Here is a tiny trained network, its code and every weight. The questions are about switching its units off for an input and a target symbol, where a switched-off unit gives its printed mean instead of its output.

import numpy as np


def w(rows, s, z=0):
    codes = np.array(rows[::2]) - 128.0
    scale = np.full(codes.shape[1], s)
    scale[-1] = z or s
    return codes * scale


def norm(h):
    return h / np.sqrt((h * h).mean(-1, keepdims=True) + 1e-5)


def f(y):
    return np.maximum(y, 0)


def softmax(a):
    e = np.exp(a - a.max(-1, keepdims=True))
    return e / e.sum(-1, keepdims=True)


def log_softmax(a):
    a = a - a.max(-1, keepdims=True)
    return a - np.log(np.exp(a).sum(-1, keepdims=True))


def net(x, mask):
    ids = ['ΠΨαγεζθω'.index(c) for c in x.split()]
    T = len(ids)
    res = E[ids] + P[:T]
    r = norm(res)
    for j in range(2):
        rows = slice(4 * j, 4 * j + 4)
        q, k, v = (r @ M[0][rows].T for M in (Q, K, V))
        z = softmax(np.where(np.tri(T) > 0, q @ k.T / 4**0.5, -1e9)) @ v
        o = O[0][rows]
        res = res + np.where(mask[j], z, o[:, -1]) @ o[:, :-1]
    y = f(norm(res) @ A[0][:, :-1].T + A[0][:, -1])
    res = res + np.where(mask[2:18], y, B[0][:, -1]) @ B[0][:, :-1]
    return log_softmax(norm(res)[-1] @ U[:, :-1].T + U[:, -1])


Q, K, V, O, A, B = {}, {}, {}, {}, {}, {}
E = w([
[3,84,42],'Π',
[84,166,108],'Ψ',
[190,3,113],'α',
[178,149,85],'γ',
[84,127,180],'ε',
[215,168,169],'ζ',
[98,76,188],'θ',
[188,90,183],'ω',
],0.022)
P = w([
[65,136,109],'0',
[118,80,123],'1',
[159,44,122],'2',
[198,9,170],'3',
[201,6,196],'4',
[182,76,248],'5',
],0.0025)
Q[0] = w([
[114,159,148],'h1',
[139,162,149],'h1',
[100,122,94],'h1',
[113,155,71],'h1',
[115,132,64],'h2',
[171,102,133],'h2',
[129,137,252],'h2',
[105,134,121],'h2',
],0.042)
K[0] = w([
[120,140,170],'h1',
[147,137,165],'h1',
[98,141,87],'h1',
[121,163,65],'h1',
[96,158,72],'h2',
[171,67,138],'h2',
[180,93,252],'h2',
[114,143,122],'h2',
],0.033)
V[0] = w([
[118,156,154],'h1',
[83,119,147],'h1',
[184,255,181],'h1',
[105,182,175],'h1',
[32,177,193],'h2',
[102,64,101],'h2',
[138,73,93],'h2',
[175,142,117],'h2',
],0.0089)
O[0] = w([
[132,118,144,113],'h1',
[85,135,164,159],'h1',
[255,81,162,3],'h1',
[139,115,185,99],'h1',
[48,227,206,131],'h2',
[86,101,123,186],'h2',
[120,87,106,165],'h2',
[182,107,102,98],'h2',
],0.0089,0.0033)
A[0] = w([
[95,190,137,3],'n1',
[180,252,135,36],'n2',
[104,250,42,91],'n3',
[90,76,152,48],'n4',
[219,213,48,81],'n5',
[124,153,97,51],'n6',
[102,134,116,111],'n7',
[135,169,183,155],'n8',
[103,176,124,59],'n9',
[180,151,181,190],'n10',
[202,130,130,116],'n11',
[117,129,124,116],'n12',
[102,139,90,40],'n13',
[73,151,96,116],'n14',
[126,83,105,215],'n15',
[166,197,14,40],'n16',
],0.015,0.0041)
B[0] = w([
[174,145,84,179],'n1',
[52,62,130,192],'n2',
[193,227,76,230],'n3',
[140,66,89,197],'n4',
[161,28,5,209],'n5',
[142,89,144,132],'n6',
[116,123,152,172],'n7',
[166,101,106,207],'n8',
[162,136,101,174],'n9',
[134,181,157,229],'n10',
[88,176,208,227],'n11',
[123,124,133,145],'n12',
[92,153,145,153],'n13',
[93,127,186,235],'n14',
[109,177,111,254],'n15',
[68,32,53,161],'n16',
],0.034,0.0049)
U = w([
[106,113,93,139],'Π',
[3,188,102,66],'Ψ',
[107,129,121,1],'α',
[190,224,60,50],'γ',
[124,163,222,225],'ε',
[228,87,160,173],'ζ',
[27,28,209,125],'θ',
[113,65,44,208],'ω',
],0.011,0.0036)

Each question gives the input, a string of symbols that net reads in full, and the target symbol t.
The units are the heads (4 rows each of Q, K, V and O) and the neurons (one row each of A and B). Each row of codes is followed by its name. A weight is (code - 128) times the scale printed after its matrix; where a second scale follows, it is the last column's (O, A, B and U).
mask holds one flag per unit, heads first, then neurons. A switched-off unit (its flag False) gives its mean, the last column of its rows in O or B, instead of its output. The means were averaged over made-up inputs and are rounded, as every weight is.
A unit's drop is (log p(t) with every unit on - log p(t) with that unit switched off) / (log p(t) with every unit on - log p(t) with every unit switched off).
unit that matters most: the unit with the biggest drop
top k neurons: the k neurons with the biggest drops, biggest first
which heads matter: for each layer, one digit per head in row order, 1 if its drop is at least 0.15 and else 0, layers parted by /
drop of u: that unit's drop, to one decimal
input Ψ γ ζ ε, target ζ: top 2 neurons : (n8, n11)
input θ γ θ ε, target θ: which heads matter : 00
input ω ω ω ε, target ω: top 3 neurons : (n4, n11, n14)
input Ψ θ γ ζ, target θ: top 3 neurons : (n2, n3, n11)
input γ γ ε, target ε: which heads matter : 11
input ω ω ζ θ γ, target ω: unit that matters most : n16
input α ε θ α ζ, target θ: which heads matter : 00
input Ψ ε ε ζ, target ζ: top 2 neurons : (n5, n11)
input θ θ θ ω Π θ, target ω: top 4 neurons : (n4, n11, n14, n2)
input Π ε γ Ψ ε, target ε: top 3 neurons : (n5, n3, n2)
input ε ε θ ω θ, target ω: drop of h2 : 0.4
input Π ω ε, target ω: drop of n11 : 0.5
input ζ ω ε Ψ, target γ: drop of n1 : 0.1
input Π ε Π γ Ψ ζ, target ζ: drop of n6 : 0.0
